Look-ups in named tables: a row name and a column name give one cell, copied from the table.

datug:
       bipevat   kuv  nirube
dizo      5419  4159    2045
ginef     8450  6238    3174
gigu      4411  4415    4315
zalu      2623  3678    4919
tigos     1420  2632    3914
vore      1587  6763    7881

What is the bipevat of zalu in datug?
2623
What is the nirube of tigos in datug?
3914
What is the kuv of ginef in datug?
6238
What is the kuv of dizo in datug?
4159
What is the nirube of vore in datug?
7881
What is the nirube of gigu in datug?
4315
What is the nirube of zalu in datug?
4919
What is the bipevat of dizo in datug?
5419
What is the kuv of vore in datug?
6763
What is the bipevat of gigu in datug?
4411
What is the nirube of dizo in datug?
2045
What is the kuv of zalu in datug?
3678
What is the kuv of tigos in datug?
2632
What is the kuv of gigu in datug?
4415
What is the bipevat of ginef in datug?
8450
What is the bipevat of tigos in datug?
1420
What is the bipevat of vore in datug?
1587
What is the nirube of ginef in datug?
3174

dapa.tsv
	kufena	fus	goz	tet	viz
dulilun	3.25	-2.16	5.39	-2.83	-0.28
fav	4.84	5.29	4.14	4.51	1.89
sev	3.12	3.21	3.64	-8.00	2.36
zirag	-0.21	0.49	-3.02	4.50	1.95
badek	-1.00	4.55	1.34	5.68	2.50
loz	4.48	-0.01	-4.88	3.16	-0.09
zef	3.84	3.87	5.81	3.37	4.96
dugela	1.99	5.19	3.98	2.92	-2.79

sev, kufena -> 3.12
badek, tet -> 5.68
badek, viz -> 2.50
dugela, kufena -> 1.99
zirag, kufena -> -0.21
sev, tet -> -8.00
fav, viz -> 1.89
loz, fus -> -0.01
dugela, viz -> -2.79
dulilun, tet -> -2.83
dulilun, viz -> -0.28
sev, goz -> 3.64
zirag, tet -> 4.50
zef, fus -> 3.87
badek, kufena -> -1.00
zirag, goz -> -3.02
loz, viz -> -0.09
dulilun, goz -> 5.39
zirag, fus -> 0.49
Row with the largest tet: badek

Table mifov
	piregek	megu	botube	vuk	poreb	nuzogag	feb
tifi	173	137	98	100	83	84	90
madadi	221	170	50	42	63	34	62
tev	200	114	118	141	34	93	67
buz	94	57	150	172	63	131	95
tor	70	71	89	92	79	88	83

poreb of tor is 79
nuzogag of tifi is 84
nuzogag of tev is 93
nuzogag of madadi is 34
poreb of tev is 34
megu of buz is 57
feb of madadi is 62
botube of tor is 89
piregek of tor is 70
botube of tifi is 98
vuk of tor is 92
piregek of tifi is 173
megu of tifi is 137
megu of madadi is 170
vuk of buz is 172
botube of madadi is 50
nuzogag of tor is 88

Table nurivi
,ren,vife,sudeva,toz,miz,nili,fel,kovaram,niz,lig
dokit,107,92,107,19,127,123,77,77,29,101
nit,77,166,99,149,145,133,125,83,120,109
sigag,108,93,123,91,132,142,167,107,113,139
nege,93,140,79,117,93,63,36,109,83,67
palivon,99,109,134,145,138,170,192,81,157,152
kalogub,109,113,92,159,80,72,96,134,146,94
kiges,99,105,130,127,106,141,107,56,124,113
gosuge,94,150,65,106,128,70,94,144,88,89
mit,81,143,126,168,154,170,203,82,164,147
gan,104,128,76,99,110,65,84,143,87,86
zaveza,116,94,89,34,129,97,113,141,54,112

kovaram of gan = 143
toz of kiges = 127
toz of nit = 149
kovaram of palivon = 81
sudeva of dokit = 107
miz of gan = 110
toz of dokit = 19
niz of kiges = 124
fel of zaveza = 113
fel of sigag = 167
fel of nit = 125
ren of nit = 77
toz of palivon = 145
sudeva of mit = 126
niz of nit = 120
Which row has the largest vife? nit

Table nagusaf
	zives	tofada	magonod	fanatu	fod
gar	6709	1432	4603	6273	5447
godifep	4125	8701	3528	8395	6032
bod	4234	4535	4144	1976	5152
puso	6049	8454	7566	4386	4560
murov	3463	4780	5671	3987	3958
luza	4515	7876	6258	8367	6778
pori	6643	5836	5080	3667	5184

murov, magonod: 5671
luza, fanatu: 8367
puso, zives: 6049
godifep, tofada: 8701
gar, fod: 5447
gar, fanatu: 6273
puso, tofada: 8454
godifep, zives: 4125
puso, magonod: 7566
puso, fanatu: 4386
pori, tofada: 5836
murov, fanatu: 3987
bod, fanatu: 1976

Table rep
|  | kovup | sizedag | fesage | pobido | pok | rin | kozunet | lep | pezap | mirere |
|---|---|---|---|---|---|---|---|---|---|---|
| vobi | 7563 | 7297 | 8466 | 5330 | 7910 | 5339 | 5692 | 2877 | 3720 | 5309 |
| nusi | 2990 | 842 | 5124 | 9387 | 2704 | 4015 | 4571 | 7812 | 3475 | 4641 |
| sef | 8321 | 7790 | 2051 | 8634 | 7434 | 5069 | 8123 | 8357 | 7505 | 6613 |

mirere of vobi is 5309
kozunet of vobi is 5692
sizedag of nusi is 842
rin of nusi is 4015
mirere of nusi is 4641
rin of sef is 5069
pok of nusi is 2704

numapon:
,momov,midumi,buz
tez,-70.675,-28.247,16.453
lufeku,11.592,-1.366,-32.534
mup,-13.652,-2.851,-57.551
vegu,15.867,84.160,-97.204

vegu, buz -> -97.204
mup, buz -> -57.551
vegu, momov -> 15.867
mup, midumi -> -2.851
mup, momov -> -13.652
tez, momov -> -70.675
lufeku, midumi -> -1.366
tez, buz -> 16.453
vegu, midumi -> 84.160
lufeku, buz -> -32.534
lufeku, momov -> 11.592
tez, midumi -> -28.247

valofu:
,ruzuge,tinopiz,gogegu,toru,savuzug,varapop,gad
gugi,86,83,29,187,113,117,71
robanul,76,70,60,191,193,128,85
fef,100,64,34,174,122,116,51

savuzug of robanul is 193
gogegu of robanul is 60
gogegu of fef is 34
varapop of gugi is 117
ruzuge of robanul is 76
savuzug of gugi is 113
varapop of fef is 116
toru of robanul is 191
gad of robanul is 85
savuzug of fef is 122
gogegu of gugi is 29
toru of gugi is 187
tinopiz of robanul is 70
ruzuge of fef is 100
tinopiz of fef is 64
tinopiz of gugi is 83
varapop of robanul is 128

dunaneb:
         povanu  gupa  zatu  vizev  somo  mituk  tuketez
vel        6260  2335  2440   6515  3738   3892     2226
kodi       2944  2760  3773   4095  3549   4056     4067
gata       2553  1982  5246   2855  1752   3403     6652
riladu     3905  4981  2199   3268  3285   2596     2949
tupaf      2192  4267  3151   8337  3053   4416     3819
tise       2792  2419  4366   3801  3757   4836     3432
tekolud    2736  3387  4149   4366  4049   3791     3204
melutoz    3562  2968  2743   3563  4895   3395     3427
tosi       3740  4696  3269   2727  3407   3459     1797
kisa       5122  1073  2848   6208  4317   5396     4139
nikov      3364  6207  3292    508  3374   1911     2283

gata, povanu: 2553
gata, vizev: 2855
vel, gupa: 2335
tosi, mituk: 3459
melutoz, vizev: 3563
tise, vizev: 3801
tosi, tuketez: 1797
vel, zatu: 2440
kisa, zatu: 2848
riladu, mituk: 2596
melutoz, zatu: 2743
kodi, vizev: 4095
riladu, somo: 3285
tise, tuketez: 3432
riladu, vizev: 3268
kodi, tuketez: 4067
tekolud, zatu: 4149
melutoz, tuketez: 3427
gata, somo: 1752

